Below are the code and all the weights of a small trained network. Each question names an input and a class and asks about switching units off, where a switched-off unit gives its printed mean instead of its output.

import numpy as np


def w(rows, s, z=0):
    codes = np.array(rows[::2]) - 128.0
    scale = np.full(codes.shape[1], s)
    scale[-1] = z or s
    return codes * scale


def f(y):
    return np.maximum(y, 0)


def log_softmax(a):
    a = a - a.max(-1, keepdims=True)
    return a - np.log(np.exp(a).sum(-1, keepdims=True))


def net(x, mask):
    res = np.array(x, float).reshape(1, 7) / 4 @ E
    y = f(res @ A[0][:, :-1].T + A[0][:, -1])
    res = res + np.where(mask, y, B[0][:, -1]) @ B[0][:, :-1]
    return log_softmax(res[-1] @ U[:, :-1].T + U[:, -1])


A, B = {}, {}
E = w([
[109,109,103,208,133,158,102,147,145,146,98],'x0',
[130,105,159,90,109,89,88,70,148,132,145],'x1',
[52,108,239,119,120,138,158,160,200,126,170],'x2',
[97,145,110,63,121,132,164,83,155,245,1],'x3',
[220,211,135,198,84,178,140,128,158,250,192],'x4',
[179,203,142,219,93,20,140,183,174,76,54],'x5',
[143,78,99,173,186,134,126,131,138,144,111],'x6',
],0.0082)
A[0] = w([
[83,104,118,80,127,134,225,59,147,241,7,74],'neuron 0',
[131,115,183,138,143,139,122,191,201,166,149,145],'neuron 1',
[165,114,39,127,95,111,45,104,1,146,105,150],'neuron 2',
[183,195,87,159,114,102,178,153,147,192,146,241],'neuron 3',
[34,172,84,59,160,251,69,76,52,154,204,2],'neuron 4',
[54,67,199,124,112,127,179,153,166,134,151,116],'neuron 5',
[158,73,155,160,172,186,75,142,97,64,223,152],'neuron 6',
[218,210,102,69,114,135,187,86,131,174,192,163],'neuron 7',
[14,99,113,108,144,45,162,128,45,64,64,121],'neuron 8',
[123,194,100,128,86,23,133,178,190,92,110,40],'neuron 9',
],0.0084,0.0048)
B[0] = w([
[111,204,160,145,38,2,152,147,82,43,162,252],'neuron 0',
[76,136,48,92,117,114,57,137,109,219,144,193],'neuron 1',
[88,106,101,6,167,67,44,175,153,129,130,232],'neuron 2',
[33,37,138,119,122,148,150,111,119,139,114,254],'neuron 3',
[181,126,185,190,252,52,161,62,146,136,51,234],'neuron 4',
[139,197,73,103,164,148,104,217,176,195,85,211],'neuron 5',
[104,158,160,174,100,54,155,191,61,70,106,236],'neuron 6',
[70,135,132,145,102,173,128,157,113,203,160,234],'neuron 7',
[19,38,168,143,86,190,64,87,35,195,170,231],'neuron 8',
[107,185,217,174,220,106,143,75,197,186,20,204],'neuron 9',
],0.0078,0.01)
U = w([
[111,63,137,184,97,178,99,66,81,178,159,145],'0',
[175,112,167,198,223,95,181,44,153,133,49,25],'1',
[172,161,121,166,52,57,162,174,84,45,135,104],'2',
[132,154,82,34,170,138,63,207,161,141,96,95],'3',
[132,139,128,133,129,149,117,136,95,130,101,218],'4',
[142,76,126,135,113,124,141,136,128,138,115,253],'5',
[101,109,106,139,143,137,129,104,138,121,149,193],'6',
[254,119,79,97,160,223,148,108,213,129,158,50],'7',
],0.0079,0.0049)

Each question gives the input, the list of numbers given to net, and the class t.
The units are the neurons (one row each of A and B). Each row of codes is followed by its name. A weight is (code - 128) times the scale printed after its matrix; where a second scale follows, it is the last column's (A, B and U).
mask holds one flag per neuron, in row order. A switched-off neuron (its flag False) gives its mean, the last column of its row in B, instead of its output. The means were averaged over made-up inputs and are rounded, as every weight is.
A unit's drop is (log p(t) with every unit on - log p(t) with that unit switched off) / (log p(t) with every unit on - log p(t) with every unit switched off).
The circuit of an input: a set's keep is (log p(t) with only the set's units on - log p(t) with every unit switched off) / (log p(t) with every unit on - log p(t) with every unit switched off). Starting from all 10 units, units are removed one at a time, each time the one whose removal leaves the highest keep (on an exact tie, the one counted first), for as long as the keep stays at least 0.8.
units of the circuit, in order: the units of the circuit, biggest drop first
unit that matters most: the unit with the biggest drop
k most important neurons: the k neurons with the biggest drops, biggest first
drop when u is switched off: that unit's drop, to one decimal
input [-2,5,5,-7,-3,7,0], class 1: 2 most important neurons	(neuron 9; neuron 0)
input [4,-5,7,-5,-4,3,7], class 3: 2 most important neurons	(neuron 5; neuron 0)
input [-6,-1,6,4,0,-1,6], class 3: unit that matters most	neuron 5
input [-5,-8,-4,8,6,4,8], class 2: 2 most important neurons	(neuron 0; neuron 8)
input [5,4,3,1,-7,1,-1], class 0: 2 most important neurons	(neuron 8; neuron 2)
input [-7,6,0,-5,-8,-2,-4], class 0: 2 most important neurons	(neuron 8; neuron 0)
input [6,7,6,0,1,-7,4], class 1: 2 most important neurons	(neuron 4; neuron 2)
input [-2,-2,3,5,3,-5,-5], class 1: 4 most important neurons	(neuron 4; neuron 8; neuron 2; neuron 6)
input [7,5,8,3,7,4,8], class 3: 2 most important neurons	(neuron 1; neuron 8)
input [0,-3,-5,-5,7,8,4], class 1: 3 most important neurons	(neuron 9; neuron 8; neuron 0)
input [-3,1,1,-5,-2,-4,4], class 2: 2 most important neurons	(neuron 6; neuron 9)
input [6,-6,-3,-7,4,-4,-1], class 2: 3 most important neurons	(neuron 6; neuron 8; neuron 9)
input [-1,-2,-8,-1,4,-6,5], class 3: 3 most important neurons	(neuron 2; neuron 8; neuron 9)
input [-7,1,0,4,8,1,4], class 0: unit that matters most	neuron 7
input [2,4,8,6,-3,-6,3], class 3: 2 most important neurons	(neuron 5; neuron 6)
input [-8,1,6,-6,6,7,8], class 4: units of the circuit, in order	(neuron 1; neuron 9)
input [5,5,-6,6,0,1,2], class 2: drop when neuron 1 is switched off	0.1
input [-2,-2,5,-7,8,2,1], class 0: drop when neuron 6 is switched off	-0.3
input [5,0,7,0,4,4,2], class 3: drop when neuron 2 is switched off	-0.2
input [7,-5,-8,8,-7,0,-2], class 2: units of the circuit, in order	(neuron 0)
